Below is a small trained network, with its code and all its weights. Each question gives an input and a target symbol and asks what happens when units are switched off, that is, made to give their printed mean instead of their output.

import numpy as np


def w(rows, s, z=0):
    codes = np.array(rows[::2]) - 128.0
    scale = np.full(codes.shape[1], s)
    scale[-1] = z or s
    return codes * scale


def f(y):
    return y / 2 * (1 + np.tanh(0.7978845608 * (y + 0.044715 * y**3)))


def softmax(a):
    e = np.exp(a - a.max(-1, keepdims=True))
    return e / e.sum(-1, keepdims=True)


def log_softmax(a):
    a = a - a.max(-1, keepdims=True)
    return a - np.log(np.exp(a).sum(-1, keepdims=True))


def net(x, mask):
    ids = ['ΓΔΘΣΨαβεζηλμξπφω'.index(c) for c in x.split()]
    T = len(ids)
    res = E[ids] + P[:T]
    u = 0
    for l in range(2):
        q, k, v = (res @ M[l].T for M in (Q, K, V))
        z = softmax(np.where(np.tri(T) > 0, q @ k.T / 4**0.5, -1e9)) @ v
        res = res + np.where(mask[u], z, O[l][:, -1]) @ O[l][:, :-1]
        u += 1
        y = f(res @ A[l][:, :-1].T + A[l][:, -1])
        res = res + np.where(mask[u : u + 12], y, B[l][:, -1]) @ B[l][:, :-1]
        u += 12
    return log_softmax(res[-1] @ U[:, :-1].T + U[:, -1])


Q, K, V, O, A, B = {}, {}, {}, {}, {}, {}
E = w([
[39,80,186,135,177,103,111],'Γ',
[9,168,84,95,65,125,39],'Δ',
[207,149,155,223,67,38,101],'Θ',
[171,154,120,47,113,199,100],'Σ',
[235,92,168,145,195,154,105],'Ψ',
[203,132,246,187,71,91,234],'α',
[35,94,185,179,93,176,99],'β',
[112,67,170,177,147,210,81],'ε',
[138,150,144,121,121,243,121],'ζ',
[102,156,81,82,82,57,6],'η',
[196,160,118,69,104,92,77],'λ',
[194,132,126,149,125,193,88],'μ',
[176,85,182,108,216,56,128],'ξ',
[129,212,79,43,150,161,114],'π',
[113,92,215,29,209,176,189],'φ',
[107,184,76,120,50,159,46],'ω',
],0.016)
P = w([
[137,148,163,116,99,126,94],'0',
[174,183,225,205,177,80,115],'1',
[132,114,138,119,102,133,115],'2',
[134,184,218,179,233,117,74],'3',
[130,91,113,139,117,139,145],'4',
[110,199,252,171,253,151,69],'5',
[131,67,88,160,134,147,168],'6',
],0.012)
Q[0] = w([
[125,145,95,178,115,52,3],'L0H0',
[61,27,137,157,201,137,198],'L0H0',
[168,109,245,204,92,156,55],'L0H0',
[100,98,170,107,155,192,33],'L0H0',
],0.0065)
K[0] = w([
[44,77,68,180,142,66,154],'L0H0',
[3,71,143,155,204,38,194],'L0H0',
[139,69,57,205,35,152,206],'L0H0',
[109,71,52,67,45,201,96],'L0H0',
],0.0049)
V[0] = w([
[140,175,128,113,151,112,138],'L0H0',
[141,137,124,136,124,123,114],'L0H0',
[53,68,253,151,203,129,137],'L0H0',
[123,142,153,199,137,120,92],'L0H0',
],0.007)
O[0] = w([
[153,182,79,110,102,126,73,134],'L0H0',
[75,199,84,172,181,61,81,129],'L0H0',
[144,133,126,80,37,108,69,253],'L0H0',
[68,110,81,80,191,201,1,149],'L0H0',
],0.005,0.004)
A[0] = w([
[116,194,2,132,88,135,108,112],'L0N0',
[142,97,163,178,226,141,180,220],'L0N1',
[131,90,170,206,36,69,152,142],'L0N2',
[158,137,46,11,112,75,128,193],'L0N3',
[153,136,107,128,81,172,86,70],'L0N4',
[160,194,163,179,83,85,240,2],'L0N5',
[147,189,229,110,73,176,57,212],'L0N6',
[127,180,155,122,30,191,199,154],'L0N7',
[41,109,159,104,253,187,66,136],'L0N8',
[105,142,110,227,131,81,135,80],'L0N9',
[188,133,117,70,67,158,122,168],'L0N10',
[54,136,194,144,102,40,176,99],'L0N11',
],0.0083,0.0039)
B[0] = w([
[119,181,254,115,67,111,126,147],'L0N0',
[109,155,85,50,77,99,49,179],'L0N1',
[94,153,24,157,87,124,55,132],'L0N2',
[148,186,105,110,95,80,190,144],'L0N3',
[144,166,91,97,150,167,104,139],'L0N4',
[55,160,42,163,150,124,101,127],'L0N5',
[107,128,128,181,230,67,77,251],'L0N6',
[49,181,126,162,115,165,123,152],'L0N7',
[161,177,100,139,112,80,50,217],'L0N8',
[132,163,161,74,142,208,156,126],'L0N9',
[162,193,190,190,95,147,138,157],'L0N10',
[148,115,99,210,134,147,101,136],'L0N11',
],0.007,0.013)
Q[1] = w([
[155,164,118,124,131,147,65],'L1H0',
[107,60,178,124,130,173,232],'L1H0',
[151,147,110,146,180,144,8],'L1H0',
[133,124,107,61,128,106,6],'L1H0',
],0.015)
K[1] = w([
[157,127,104,91,46,207,188],'L1H0',
[127,178,156,130,254,122,51],'L1H0',
[127,58,82,103,73,192,131],'L1H0',
[121,69,109,80,80,141,139],'L1H0',
],0.013)
V[1] = w([
[113,168,160,51,105,74,156],'L1H0',
[125,243,126,121,150,207,151],'L1H0',
[2,108,135,118,114,181,93],'L1H0',
[212,84,192,83,147,218,92],'L1H0',
],0.012)
O[1] = w([
[156,235,202,139,187,49,189,145],'L1H0',
[83,193,109,44,90,228,125,253],'L1H0',
[51,76,252,89,62,122,202,187],'L1H0',
[232,109,171,162,125,221,104,163],'L1H0',
],0.013,0.0072)
A[1] = w([
[126,192,89,171,206,122,37,109],'L1N0',
[111,19,157,78,195,95,60,127],'L1N1',
[90,34,128,80,95,223,84,128],'L1N2',
[97,188,166,65,146,100,40,156],'L1N3',
[68,59,202,132,54,39,191,71],'L1N4',
[102,83,136,175,88,167,75,148],'L1N5',
[123,12,60,96,117,180,205,94],'L1N6',
[115,128,187,72,80,197,132,151],'L1N7',
[205,48,124,181,125,170,71,76],'L1N8',
[146,213,163,213,1,125,151,253],'L1N9',
[181,160,90,115,107,182,81,73],'L1N10',
[173,29,123,198,200,99,141,126],'L1N11',
],0.0072,0.0057)
B[1] = w([
[146,113,122,73,126,116,175,213],'L1N0',
[130,106,110,140,154,115,126,168],'L1N1',
[122,131,123,154,96,62,192,220],'L1N2',
[137,114,117,174,68,165,153,250],'L1N3',
[151,108,102,147,200,209,128,191],'L1N4',
[189,75,112,97,148,90,139,181],'L1N5',
[164,216,174,94,154,141,63,152],'L1N6',
[127,151,92,205,142,93,81,214],'L1N7',
[74,97,183,73,127,110,144,181],'L1N8',
[189,84,170,78,153,99,98,187],'L1N9',
[71,116,129,152,141,190,178,186],'L1N10',
[82,254,108,124,147,110,84,157],'L1N11',
],0.0097,0.024)
U = w([
[110,135,95,167,164,143,80,39],'Γ',
[60,141,167,140,156,146,205,28],'Δ',
[171,100,24,84,91,123,59,190],'Θ',
[148,138,50,123,126,216,79,91],'Σ',
[100,122,113,20,149,159,77,153],'Ψ',
[66,128,74,95,122,120,169,126],'α',
[149,79,89,169,145,126,186,16],'β',
[112,84,146,90,97,81,102,103],'ε',
[151,116,70,201,64,123,175,247],'ζ',
[106,127,120,116,109,56,255,58],'η',
[180,118,25,130,133,130,196,28],'λ',
[146,57,109,50,65,148,220,174],'μ',
[122,169,81,123,140,102,107,37],'ξ',
[99,158,107,47,96,132,194,3],'π',
[198,120,171,140,119,138,137,238],'φ',
[52,173,152,71,73,138,38,199],'ω',
],0.0059,0.0036)

Each question gives the input, a string of symbols that net reads in full, and the target symbol t.
The units are the heads (4 rows each of Q, K, V and O) and the neurons (one row each of A and B). Each row of codes is followed by its name. A weight is (code - 128) times the scale printed after its matrix; where a second scale follows, it is the last column's (O, A, B and U).
mask holds one flag per unit, layer by layer, with each layer's heads first. A switched-off unit (its flag False) gives its mean, the last column of its rows in O or B, instead of its output. The means were averaged over made-up inputs and are rounded, as every weight is.
A unit's drop is (log p(t) with every unit on - log p(t) with that unit switched off) / (log p(t) with every unit on - log p(t) with every unit switched off).
The circuit of an input: a set's keep is (log p(t) with only the set's units on - log p(t) with every unit switched off) / (log p(t) with every unit on - log p(t) with every unit switched off). Starting from the 12 units with the biggest drops (on a tie, the unit counted first), units are removed one at a time, each time the one whose removal leaves the highest keep (on an exact tie, the one counted first), for as long as the keep stays at least 0.8.
circuit, biggest first: the units of the circuit, biggest drop first
top k neurons: the k neurons with the biggest drops, biggest first
k most important neurons of layer l: the k neurons of layer l with the biggest drops, biggest first
input φ φ φ α ξ φ ζ, target ζ: circuit, biggest first => [L1N2 L1N7 L1H0]
input φ ζ α ω, target α: 4 most important neurons of layer 0 => [L0N6 L0N2 L0N5 L0N7]
input φ μ Θ φ, target Θ: most important neuron of layer 0 => [L0N6]
input φ φ Δ φ, target Δ: circuit, biggest first => [L1H0 L1N4]
input μ φ ζ ω Γ, target Γ: top 3 neurons => [L0N6 L1N4 L1N11]
input Σ φ Δ φ, target Δ: circuit, biggest first => [L1H0 L0N6 L1N4]
input Σ ζ ξ φ, target ξ: circuit, biggest first => [L0N6 L1H0 L1N11]
input μ λ Θ φ φ ζ η, target η: circuit, biggest first => [L1H0 L0N3]
input π ζ π ζ, target π: top 2 neurons => [L1N0 L0N3]
input ω φ η ζ, target η: circuit, biggest first => [L0N6 L1H0]
input φ β λ μ Θ φ, target Θ: circuit, biggest first => [L0N6 L1H0 L0N1]
input Θ ξ μ α ω, target ω: circuit, biggest first => [L0N0 L1N2]
input φ ζ φ Σ Ψ, target Ψ: 2 most important neurons of layer 0 => [L0N6 L0N7]
input Γ ε Ψ Δ ω Σ, target ω: 3 most important neurons of layer 1 => [L1N2 L1N4 L1N5]
input β φ ω ω, target ω: top 3 neurons => [L0N6 L0N0 L1N2]
input φ φ φ ζ, target φ: circuit, biggest first => [L1H0]
input ζ π ζ η μ β ε, target ε: top 2 neurons => [L1N8 L1N2]
input η β Σ ζ Γ φ, target Γ: top 3 neurons => [L0N6 L0N10 L1N4]
input φ ζ ξ ζ φ, target ζ: top 3 neurons => [L1N2 L0N6 L1N7]
input λ μ η μ, target η: circuit, biggest first => [L1H0]
input φ ξ Γ Δ, target Γ: top 2 neurons => [L0N6 L1N4]
input ω ξ ω ω α φ μ, target μ: top 2 neurons => [L1N8 L1N2]
